Here is a tiny trained network, its code and every weight. The questions are about switching its units off for an input and a class, where a switched-off unit gives its printed mean instead of its output.

import numpy as np


def w(rows, s, z=0):
    codes = np.array(rows[::2]) - 128.0
    scale = np.full(codes.shape[1], s)
    scale[-1] = z or s
    return codes * scale


def f(y):
    return np.maximum(y, 0)


def log_softmax(a):
    a = a - a.max(-1, keepdims=True)
    return a - np.log(np.exp(a).sum(-1, keepdims=True))


def net(x, mask):
    res = np.array(x, float).reshape(1, 6) / 4 @ E
    y = f(res @ A[0][:, :-1].T + A[0][:, -1])
    res = res + np.where(mask, y, B[0][:, -1]) @ B[0][:, :-1]
    return log_softmax(res[-1] @ U[:, :-1].T + U[:, -1])


A, B = {}, {}
E = w([
[128,129,128],'x0',
[203,201,56],'x1',
[128,128,128],'x2',
[254,105,198],'x3',
[103,211,194],'x4',
[127,128,128],'x5',
],0.0088)
A[0] = w([
[175,145,125,93],'N1',
[23,89,136,208],'N2',
[110,199,182,147],'N3',
[115,185,24,177],'N4',
[230,143,150,79],'N5',
[114,187,74,144],'N6',
[113,92,176,197],'N7',
[111,170,69,135],'N8',
[158,44,243,140],'N9',
[124,129,103,118],'N10',
[235,182,102,76],'N11',
[86,115,131,164],'N12',
[107,96,158,182],'N13',
[157,4,33,254],'N14',
[41,91,141,198],'N15',
[108,204,186,147],'N16',
],0.016,0.005)
B[0] = w([
[100,117,153,163],'N1',
[63,105,184,222],'N2',
[136,197,163,192],'N3',
[100,157,36,217],'N4',
[98,89,201,211],'N5',
[125,175,90,185],'N6',
[170,113,163,181],'N7',
[130,164,76,180],'N8',
[235,105,137,230],'N9',
[122,133,112,143],'N10',
[50,114,168,215],'N11',
[105,129,152,166],'N12',
[152,99,158,169],'N13',
[99,3,62,247],'N14',
[79,102,176,207],'N15',
[135,205,163,196],'N16',
],0.043,0.013)
U = w([
[68,73,153,158],'0',
[83,186,217,252],'1',
[237,63,113,60],'2',
[254,185,186,38],'3',
[118,137,32,56],'4',
[135,251,95,118],'5',
],0.0077,0.0031)

Each question gives the input, the list of numbers given to net, and the class t.
The units are the neurons (one row each of A and B). Each row of codes is followed by its name. A weight is (code - 128) times the scale printed after its matrix; where a second scale follows, it is the last column's (A, B and U).
mask holds one flag per neuron, in row order. A switched-off neuron (its flag False) gives its mean, the last column of its row in B, instead of its output. The means were averaged over made-up inputs and are rounded, as every weight is.
A unit's drop is (log p(t) with every unit on - log p(t) with that unit switched off) / (log p(t) with every unit on - log p(t) with every unit switched off).
The circuit of an input: a set's keep is (log p(t) with only the set's units on - log p(t) with every unit switched off) / (log p(t) with every unit on - log p(t) with every unit switched off). Starting from the 12 units with the biggest drops (on a tie, the unit counted first), units are removed one at a time, each time the one whose removal leaves the highest keep (on an exact tie, the one counted first), for as long as the keep stays at least 0.8.
units of the circuit, in order: the units of the circuit, biggest drop first
k most important neurons: the k neurons with the biggest drops, biggest first
drop when u is switched off: that unit's drop, to one decimal
input [0,1,6,-5,-5,4], class 4: units of the circuit, in order -> [N4 N5]
input [1,1,-5,-7,3,-2], class 5: most important neuron -> [N4]
input [-8,-8,0,1,3,-8], class 3: units of the circuit, in order -> [N9 N14]
input [6,0,-1,3,-6,-2], class 2: units of the circuit, in order -> [N2 N15]
input [-6,0,6,5,1,1], class 3: units of the circuit, in order -> [N14 N9]
input [-7,8,-5,0,0,-8], class 4: 2 most important neurons -> [N4 N2]
input [3,8,-5,0,-3,-6], class 4: 2 most important neurons -> [N4 N2]
input [7,-4,8,0,2,-7], class 1: 2 most important neurons -> [N14 N2]
input [-5,0,1,6,-3,0], class 2: 2 most important neurons -> [N9 N2]
input [0,4,3,-8,2,8], class 5: drop when N14 is switched off -> 0.3
input [-3,-8,0,-6,1,5], class 1: drop when N14 is switched off -> 1.4
input [-6,5,-2,-5,3,-7], class 5: drop when N14 is switched off -> 0.1
input [-5,-7,-1,8,4,5], class 3: drop when N16 is switched off -> 0.0
input [8,-2,4,8,-6,-5], class 2: units of the circuit, in order -> [N9]
